Look-ups in named tables: a row name and a column name give one cell, copied from the table.

ginavab =
fields: gakuro, pekel, bezin, led, pibadi, los, vup, luk
vesoba: [-52, 20, -39, -56, -29, -52, 48, 20]
talef: [-41, 20, -32, -44, -23, -41, 35, 20]
kal: [-21, 19, -17, -22, -13, -21, 10, 19]
lev: [-47, 19, -36, -51, -27, -47, 43, 19]
fug: [-9, 19, -9, -9, -6, -9, -5, 19]
supufog: [-11, 20, -10, -11, -8, -11, -2, 20]
fevoti: [-17, 19, -15, -17, -11, -17, 5, 19]
vudimi: [14, 19, 7, 16, 5, 14, -32, 19]
pof: [-38, 19, -30, -41, -22, -38, 32, 19]
vef: [-40, 20, -31, -43, -23, -40, 34, 20]
felefo: [46, 19, 30, 51, 22, 46, -72, 19]
sifot: [54, 18, 36, 60, 26, 54, -82, 18]

felefo, led -> 51
kal, gakuro -> -21
talef, pekel -> 20
fevoti, pibadi -> -11
sifot, led -> 60
lev, pekel -> 19
talef, pibadi -> -23
supufog, bezin -> -10
Row with the largest pibadi: sifot

pige =
	viz	duza	befego	nunoz	naz	gorugu	zap	furen
temuto	0.574	0.934	0.508	0.632	0.381	0.521	0.270	0.441
sel	0.574	0.934	0.508	0.632	0.353	0.511	0.100	0.481
dav	0.224	0.934	0.440	0.929	0.353	0.521	0.448	0.453
rogede	0.574	0.880	0.965	0.632	0.353	0.392	0.255	0.506

befego of dav is 0.440
zap of rogede is 0.255
duza of sel is 0.934
furen of sel is 0.481
duza of rogede is 0.880
furen of dav is 0.453
nunoz of temuto is 0.632
gorugu of dav is 0.521
befego of temuto is 0.508
viz of dav is 0.224
naz of rogede is 0.353
zap of temuto is 0.270
duza of dav is 0.934
nunoz of dav is 0.929

lak =
	raf	nul	tad	pob	bup	bim	famur	gubap	fozuda	zor
bemur	173	131	107	129	96	26	173	18	72	136
gumuk	110	164	78	71	146	22	203	145	134	172
resi	111	144	165	52	92	189	85	154	29	110
vena	40	113	74	89	139	115	154	148	44	214
fineb	27	152	79	136	177	106	95	202	135	160
fup	164	59	127	150	113	187	19	84	87	61

gumuk, famur => 203
gumuk, tad => 78
bemur, bim => 26
gumuk, bim => 22
bemur, zor => 136
resi, tad => 165
gumuk, gubap => 145
fineb, bim => 106
fup, gubap => 84
vena, nul => 113
resi, fozuda => 29
fineb, fozuda => 135
resi, famur => 85
fup, zor => 61
vena, tad => 74
bemur, pob => 129
gumuk, raf => 110
vena, gubap => 148
bemur, famur => 173
fineb, tad => 79

mamel.csv
,beva,vuvolon
sef,-0.551,-0.972
raf,-0.698,-0.834
tis,0.563,-0.133

What is the beva of raf in mamel?
-0.698
What is the vuvolon of tis in mamel?
-0.133
What is the vuvolon of raf in mamel?
-0.834
What is the beva of tis in mamel?
0.563
What is the beva of sef in mamel?
-0.551
What is the vuvolon of sef in mamel?
-0.972

nodup:
        luri  menabag  dop  gim  supadi  nes  mumugo  ludaza  fug  kupitas
romil    316      868  545  545     873  303     545     291  651      737
gud      800      265  539  539     251  813     539     825  468      380
dup      808      253  570  570     245  822     570     834  468      380
kob      810      254  572  572     249  824     572     837  476      386
pidovo   312      859  560  560     866  298     560     285  643      730
birepe   306      866  547  547     870  292     547     279  644      734
kogoba   805      260  549  549     248  818     549     830  467      379
kif      315      860  566  566     870  301     566     289  646      737
pidali   803      265  544  544     254  817     543     830  476      386
ludon    797      259  552  552     249  810     552     822  468      383
bak      325      851  588  588     866  312     588     300  653      739

menabag of romil is 868
nes of pidovo is 298
fug of gud is 468
gim of kif is 566
gim of pidali is 544
dop of pidovo is 560
supadi of dup is 245
nes of kob is 824
ludaza of pidovo is 285
dop of dup is 570
Which row has the largest fug? bak

Table levo
,tidalub,gimevi,vapifuz,zogapo,vidup
dus,761,230,890,835,756
nub,672,241,808,856,712
geguvad,552,373,607,768,746
tofe,563,283,663,831,710

geguvad, zogapo => 768
tofe, tidalub => 563
dus, vidup => 756
nub, vidup => 712
dus, vapifuz => 890
geguvad, tidalub => 552
nub, vapifuz => 808
dus, gimevi => 230
tofe, gimevi => 283
nub, zogapo => 856
nub, tidalub => 672
dus, tidalub => 761
geguvad, vapifuz => 607
nub, gimevi => 241
geguvad, gimevi => 373

Table favul
	faf	zedon	zufor	kovim	belusod	rotuge	zesat	dar
lirik	2.0	6.0	0.0	-1.4	-2.4	0.7	1.8	-1.7
ketibin	1.1	1.1	1.1	1.1	1.1	1.2	1.2	1.1
vibifip	0.7	-4.2	5.5	9.2	5.7	4.4	3.5	-3.7
magad	-6.0	-2.1	0.0	-1.2	0.2	-0.4	-4.4	2.3
situ	1.6	3.2	1.0	-1.0	-3.5	1.4	2.5	-0.1
nav	-2.3	-1.6	-2.0	-4.0	5.4	1.3	-2.2	4.4
tamede	3.4	0.5	-2.1	-3.7	8.1	2.9	2.1	4.6
mulalo	1.6	9.0	-0.9	1.7	2.8	-2.1	-1.7	-3.2

vibifip, dar => -3.7
mulalo, belusod => 2.8
nav, kovim => -4.0
nav, faf => -2.3
ketibin, zedon => 1.1
mulalo, rotuge => -2.1
vibifip, faf => 0.7
situ, rotuge => 1.4
tamede, zedon => 0.5
Which row has the largest zufor? vibifip

silasu.csv
,pon,nabegik,mot,fizaf
meboko,48565,61499,38669,72967
takibe,50915,57536,36280,76553
tis,26759,26607,56274,7256
tivogu,32806,29660,50155,6096

What is the pon of tis in silasu?
26759
What is the nabegik of tivogu in silasu?
29660
What is the pon of takibe in silasu?
50915
What is the fizaf of tivogu in silasu?
6096
What is the nabegik of tis in silasu?
26607
What is the mot of meboko in silasu?
38669
What is the mot of tis in silasu?
56274
What is the pon of tivogu in silasu?
32806
What is the fizaf of tis in silasu?
7256
What is the mot of tivogu in silasu?
50155
What is the nabegik of meboko in silasu?
61499
What is the mot of takibe in silasu?
36280
What is the nabegik of takibe in silasu?
57536
What is the pon of meboko in silasu?
48565
What is the fizaf of meboko in silasu?
72967

Table bov
|  | nesa | tif | dida | vip | lozipaf | vut | tok |
|---|---|---|---|---|---|---|---|
| meve | 5.267 | 5.386 | 5.305 | 6.495 | 5.082 | 5.867 | 6.287 |
| kot | 5.863 | 6.005 | 5.966 | 6.729 | 4.593 | 5.043 | 5.467 |
| vadi | 5.432 | 4.846 | 6.171 | 4.628 | 5.445 | 5.289 | 5.679 |
| kikiz | 5.196 | 6.463 | 6.303 | 4.217 | 5.919 | 6.000 | 5.661 |
| nosi | 5.550 | 6.178 | 5.246 | 8.917 | 4.803 | 7.575 | 5.631 |
| sened | 5.757 | 5.724 | 5.566 | 4.356 | 5.808 | 4.715 | 6.769 |
| luso | 5.411 | 6.499 | 5.743 | 4.295 | 6.265 | 6.689 | 6.036 |
| barip | 5.791 | 5.286 | 5.428 | 3.556 | 5.152 | 6.371 | 5.928 |
| pur | 5.056 | 6.730 | 5.404 | 6.254 | 5.365 | 1.850 | 6.170 |
| gif | 5.311 | 5.797 | 5.394 | 6.453 | 7.346 | 5.985 | 6.706 |
| noz | 6.061 | 4.677 | 5.594 | 4.974 | 4.931 | 4.235 | 5.538 |

What is the vut of kikiz in bov? 6.000
What is the nesa of meve in bov? 5.267
What is the tif of gif in bov? 5.797
What is the tok of sened in bov? 6.769
What is the tok of noz in bov? 5.538
What is the lozipaf of noz in bov? 4.931

tosenuk:
columns: dar, zitadit, fenol, ruz, vugoso, zor, bifa, pas
tenul: [25, 75, 60, 179, 51, 23, 26, 15]
geni: [172, 128, 140, 7, 151, 174, 172, 183]
diman: [32, 72, 53, 144, 64, 11, 13, 2]
refirus: [159, 111, 141, 186, 107, 194, 192, 198]
vezazur: [38, 70, 57, 188, 59, 20, 23, 11]

What is the pas of tenul in tosenuk?
15
What is the bifa of tenul in tosenuk?
26
What is the dar of geni in tosenuk?
172
What is the fenol of vezazur in tosenuk?
57
What is the vugoso of tenul in tosenuk?
51
What is the vugoso of diman in tosenuk?
64
What is the zor of geni in tosenuk?
174
What is the ruz of diman in tosenuk?
144
What is the zitadit of vezazur in tosenuk?
70
What is the dar of refirus in tosenuk?
159
What is the zor of refirus in tosenuk?
194
What is the fenol of geni in tosenuk?
140
What is the bifa of vezazur in tosenuk?
23
What is the zor of vezazur in tosenuk?
20

zatuv
cols = zenuk, difol, tafo, zetiku, deperis, labal
sog: [-0.58, -0.41, 0.00, -0.64, 0.55, -0.01]
badafu: [0.49, 0.35, -0.08, 0.54, -0.62, -0.07]
mafu: [-0.63, -0.43, -0.06, -0.70, 0.61, -0.07]
lagison: [-0.52, -0.37, 0.05, -0.57, 0.48, 0.04]
zanaluk: [0.51, 0.24, -0.06, 0.59, -0.71, -0.06]
labatuk: [-0.54, -0.44, 0.03, -0.58, 0.48, 0.02]

zanaluk, tafo -> -0.06
badafu, deperis -> -0.62
zanaluk, zetiku -> 0.59
lagison, zetiku -> -0.57
sog, deperis -> 0.55
mafu, zenuk -> -0.63
mafu, tafo -> -0.06
lagison, tafo -> 0.05

